Below are the code and all the weights of a small trained network. Each question names an input and a target symbol and asks about switching units off, where a switched-off unit gives its printed mean instead of its output.

import numpy as np


def w(rows, s, z=0):
    codes = np.array(rows[::2]) - 128.0
    scale = np.full(codes.shape[1], s)
    scale[-1] = z or s
    return codes * scale


def norm(h):
    return h / np.sqrt((h * h).mean(-1, keepdims=True) + 1e-5)


def f(y):
    return np.maximum(y, 0)


def softmax(a):
    e = np.exp(a - a.max(-1, keepdims=True))
    return e / e.sum(-1, keepdims=True)


def log_softmax(a):
    a = a - a.max(-1, keepdims=True)
    return a - np.log(np.exp(a).sum(-1, keepdims=True))


def net(x, mask):
    ids = ['ΓΛΞΠΣΩαβεζηθμτφψ'.index(c) for c in x.split()]
    T = len(ids)
    res = E[ids] + P[:T]
    q, k, v = (norm(res) @ M[0].T for M in (Q, K, V))
    z = softmax(np.where(np.tri(T) > 0, q @ k.T / 2**0.5, -1e9)) @ v
    res = res + np.where(mask[0], z, O[0][:, -1]) @ O[0][:, :-1]
    y = f(norm(res) @ A[0][:, :-1].T + A[0][:, -1])
    res = res + np.where(mask[1:9], y, B[0][:, -1]) @ B[0][:, :-1]
    return log_softmax(norm(res)[-1] @ U[:, :-1].T + U[:, -1])


Q, K, V, O, A, B = {}, {}, {}, {}, {}, {}
E = w([
[119,76,65,115],'Γ',
[100,83,87,114],'Λ',
[115,119,158,159],'Ξ',
[130,242,197,127],'Π',
[106,127,135,52],'Σ',
[123,81,70,106],'Ω',
[182,70,140,101],'α',
[164,45,12,159],'β',
[220,214,27,93],'ε',
[142,223,213,129],'ζ',
[112,125,83,109],'η',
[134,162,148,115],'θ',
[118,129,79,100],'μ',
[140,174,123,103],'τ',
[117,100,85,103],'φ',
[133,193,118,117],'ψ',
],0.011)
P = w([
[220,237,158,36],'0',
[164,145,79,3],'1',
[146,144,89,9],'2',
[129,173,116,34],'3',
[117,131,94,43],'4',
[120,129,104,51],'5',
[120,122,119,51],'6',
[110,128,122,60],'7',
[112,123,134,60],'8',
[104,135,133,67],'9',
[107,126,138,70],'10',
[98,132,136,74],'11',
[100,118,143,73],'12',
[98,132,143,75],'13',
],0.0053)
Q[0] = w([
[41,56,173,132],'h0',
[121,114,129,1],'h0',
],0.0063)
K[0] = w([
[107,147,105,58],'h0',
[198,39,175,2],'h0',
],0.0072)
V[0] = w([
[69,87,254,129],'h0',
[64,180,91,166],'h0',
],0.0066)
O[0] = w([
[109,73,155,125,32],'h0',
[149,64,140,9,4],'h0',
],0.012,0.003)
A[0] = w([
[111,156,92,251,205],'n0',
[108,150,214,254,181],'n1',
[58,199,177,91,188],'n2',
[132,133,115,201,208],'n3',
[72,200,118,221,118],'n4',
[93,97,106,99,142],'n5',
[130,148,139,122,163],'n6',
[147,48,52,103,252],'n7',
],0.0091,0.0019)
B[0] = w([
[74,79,207,2,197],'n0',
[113,44,65,74,177],'n1',
[49,26,73,198,254],'n2',
[96,113,246,35,164],'n3',
[125,125,103,32,214],'n4',
[100,72,46,250,158],'n5',
[130,138,41,159,160],'n6',
[35,214,124,47,184],'n7',
],0.0048,0.0072)
U = w([
[117,191,116,52,238],'Γ',
[105,104,127,107,200],'Λ',
[118,9,124,146,217],'Ξ',
[130,187,195,181,36],'Π',
[55,120,79,141,148],'Σ',
[155,150,158,153,3],'Ω',
[114,143,220,32,83],'α',
[197,122,123,138,39],'β',
[186,173,119,130,121],'ε',
[130,200,216,170,94],'ζ',
[181,147,127,158,33],'η',
[203,167,116,158,98],'θ',
[176,139,141,159,38],'μ',
[176,152,148,158,45],'τ',
[162,146,151,151,28],'φ',
[178,148,144,158,40],'ψ',
],0.012,0.0044)

Each question gives the input, a string of symbols that net reads in full, and the target symbol t.
The units are the heads (2 rows each of Q, K, V and O) and the neurons (one row each of A and B). Each row of codes is followed by its name. A weight is (code - 128) times the scale printed after its matrix; where a second scale follows, it is the last column's (O, A, B and U).
mask holds one flag per unit, heads first, then neurons. A switched-off unit (its flag False) gives its mean, the last column of its rows in O or B, instead of its output. The means were averaged over made-up inputs and are rounded, as every weight is.
A unit's drop is (log p(t) with every unit on - log p(t) with that unit switched off) / (log p(t) with every unit on - log p(t) with every unit switched off).
The circuit of an input: a set's keep is (log p(t) with only the set's units on - log p(t) with every unit switched off) / (log p(t) with every unit on - log p(t) with every unit switched off). Starting from all 9 units, units are removed one at a time, each time the one whose removal leaves the highest keep (on an exact tie, the one counted first), for as long as the keep stays at least 0.8.
units of the circuit, in order: the units of the circuit, biggest drop first
most important unit: the unit with the biggest drop
k most important neurons: the k neurons with the biggest drops, biggest first
drop when u is switched off: that unit's drop, to one decimal
input Σ θ Σ ζ α θ Σ Π Λ Ω Ξ Σ β α, target α: units of the circuit, in order : n2
input Ξ ζ ζ Ξ, target Ξ: units of the circuit, in order : h0, n7
input ψ Σ θ θ β β Π Σ β ζ, target Σ: units of the circuit, in order : n2, n1
input α Λ α Λ Σ Γ, target Γ: units of the circuit, in order : n2, n7
input Γ θ φ ψ ψ μ Λ Σ θ Σ Σ Λ Σ Π, target Σ: units of the circuit, in order : n2, n1
input α η Σ Σ ε η Γ α, target α: units of the circuit, in order : h0, n2, n3
input τ η μ Λ φ ζ Σ ψ θ ζ Σ Σ Σ, target Ξ: 4 most important neurons : n2, n7, n5, n4
input θ ε Σ θ η Σ ψ η α ζ Ξ φ θ, target Ξ: units of the circuit, in order : n2, n7
input Ξ Σ Π θ Λ Π, target Σ: 2 most important neurons : n2, n0
input η Σ μ Γ η ε μ θ Ξ Π Γ φ Ξ α, target Γ: 4 most important neurons : n2, n7, n0, n3
input Σ Σ μ Σ θ ζ, target Σ: 3 most important neurons : n2, n0, n1
input Σ τ Λ Ξ, target Ξ: 3 most important neurons : n2, n1, n7
input θ Σ Σ θ, target Σ: drop when h0 is switched off : 0.4
input Ω α η Σ Ω θ Σ θ β, target Γ: most important unit : n7
input β η Σ θ ε Λ, target Γ: drop when n7 is switched off : 0.6
input θ Σ η Σ Λ η Σ Γ α Σ θ Σ Σ θ, target Ξ: drop when h0 is switched off : 0.2
input ζ Σ Σ Ξ Ξ Σ ζ Γ Σ α ζ, target Ξ: drop when h0 is switched off : 0.4
